Below are the code and all the weights of a small trained network. Each question names an input and a class and asks about switching units off, where a switched-off unit gives its printed mean instead of its output.

import numpy as np


def w(rows, s, z=0):
    codes = np.array(rows[::2]) - 128.0
    scale = np.full(codes.shape[1], s)
    scale[-1] = z or s
    return codes * scale


def f(y):
    return np.maximum(y, 0)


def log_softmax(a):
    a = a - a.max(-1, keepdims=True)
    return a - np.log(np.exp(a).sum(-1, keepdims=True))


def net(x, mask):
    res = np.array(x, float).reshape(1, 8) / 4 @ E
    y = f(res @ A[0][:, :-1].T + A[0][:, -1])
    res = res + np.where(mask, y, B[0][:, -1]) @ B[0][:, :-1]
    return log_softmax(res[-1] @ U[:, :-1].T + U[:, -1])


A, B = {}, {}
E = w([
[160,148,183,169,108,72,79,118],'x0',
[187,203,108,69,121,2,97,252],'x1',
[148,180,134,95,229,150,121,124],'x2',
[91,76,50,175,158,92,64,200],'x3',
[143,35,247,53,182,148,75,141],'x4',
[204,154,125,154,191,154,143,160],'x5',
[125,47,189,111,130,84,212,179],'x6',
[103,50,53,111,183,121,175,90],'x7',
],0.007)
A[0] = w([
[95,112,128,71,148,173,128,102,146],'N0',
[76,151,100,151,6,78,145,79,216],'N1',
[154,153,141,133,128,186,199,48,123],'N2',
[105,148,161,139,130,177,195,68,172],'N3',
[113,106,123,81,157,101,142,210,180],'N4',
[119,71,254,102,94,159,87,95,188],'N5',
[100,107,104,130,133,80,64,138,156],'N6',
[171,192,177,100,111,93,187,168,151],'N7',
[143,240,165,119,110,111,98,209,105],'N8',
[147,186,190,123,52,72,159,156,196],'N9',
[91,152,92,144,36,112,143,96,130],'N10',
[170,141,151,114,116,168,199,145,253],'N11',
[129,128,151,138,130,135,90,140,101],'N12',
[48,65,134,150,87,196,148,114,212],'N13',
[150,108,147,160,109,121,90,131,138],'N14',
[111,149,147,114,136,191,209,49,140],'N15',
],0.0097,0.0036)
B[0] = w([
[125,117,159,163,130,111,143,166,177],'N0',
[101,168,105,159,95,154,226,68,249],'N1',
[52,91,184,104,125,148,198,139,213],'N2',
[94,96,147,104,92,140,160,162,215],'N3',
[59,65,148,142,99,144,149,128,199],'N4',
[227,146,189,141,146,56,45,254,245],'N5',
[118,133,102,113,188,193,208,155,188],'N6',
[125,146,154,157,90,44,130,135,218],'N7',
[116,121,165,166,138,108,47,80,254],'N8',
[123,145,133,225,72,115,129,110,245],'N9',
[66,183,126,170,166,180,181,83,210],'N10',
[99,84,153,173,82,117,134,128,198],'N11',
[153,145,100,99,123,124,118,112,150],'N12',
[145,84,217,170,113,80,121,178,230],'N13',
[120,171,122,133,155,139,129,130,162],'N14',
[69,101,187,103,140,141,187,140,222],'N15',
],0.0094)
U = w([
[113,254,58,196,116,196,175,50,210],'0',
[150,86,207,169,61,30,110,171,186],'1',
[168,209,117,127,140,137,19,76,1],'2',
[34,61,154,79,146,236,216,118,140],'3',
[224,172,137,97,186,123,78,172,43],'4',
],0.0067,0.0032)

Each question gives the input, the list of numbers given to net, and the class t.
The units are the neurons (one row each of A and B). Each row of codes is followed by its name. A weight is (code - 128) times the scale printed after its matrix; where a second scale follows, it is the last column's (A, B and U).
mask holds one flag per neuron, in row order. A switched-off neuron (its flag False) gives its mean, the last column of its row in B, instead of its output. The means were averaged over made-up inputs and are rounded, as every weight is.
A unit's drop is (log p(t) with every unit on - log p(t) with that unit switched off) / (log p(t) with every unit on - log p(t) with every unit switched off).
The circuit of an input: a set's keep is (log p(t) with only the set's units on - log p(t) with every unit switched off) / (log p(t) with every unit on - log p(t) with every unit switched off). Starting from the 12 units with the biggest drops (on a tie, the unit counted first), units are removed one at a time, each time the one whose removal leaves the highest keep (on an exact tie, the one counted first), for as long as the keep stays at least 0.8.
circuit, biggest first: the units of the circuit, biggest drop first
most important unit: the unit with the biggest drop
k most important neurons: the k neurons with the biggest drops, biggest first
drop when u is switched off: that unit's drop, to one decimal
input [-5,1,3,3,8,-8,2,8], class 1: circuit, biggest first => N5
input [8,0,1,-8,0,1,-4,6], class 3: circuit, biggest first => N2, N13
input [1,5,0,-6,5,1,-7,5], class 4: 2 most important neurons => N13, N9
input [5,-7,4,-3,2,3,4,6], class 1: 2 most important neurons => N5, N13
input [6,-6,2,8,1,7,-4,4], class 0: circuit, biggest first => N5, N2
input [-4,4,-2,7,1,8,3,8], class 3: 2 most important neurons => N5, N4
input [-2,5,2,8,0,5,6,2], class 3: 2 most important neurons => N5, N4
input [-6,-8,-7,4,8,6,-2,8], class 1: 2 most important neurons => N13, N5
input [-4,-8,-8,0,3,1,-2,-1], class 1: 2 most important neurons => N13, N5
input [1,-2,-2,7,-1,8,-7,4], class 0: 2 most important neurons => N5, N13
input [4,3,-2,4,-3,3,2,4], class 0: drop when N13 is switched off => 0.2
input [-1,7,0,7,-2,-8,6,-2], class 0: drop when N13 is switched off => 0.2
input [5,0,6,3,1,4,-7,-3], class 2: drop when N5 is switched off => 0.1
input [5,6,8,1,7,-7,-8,0], class 4: most important unit => N6
input [5,-2,3,7,-4,2,6,8], class 3: drop when N6 is switched off => 0.1
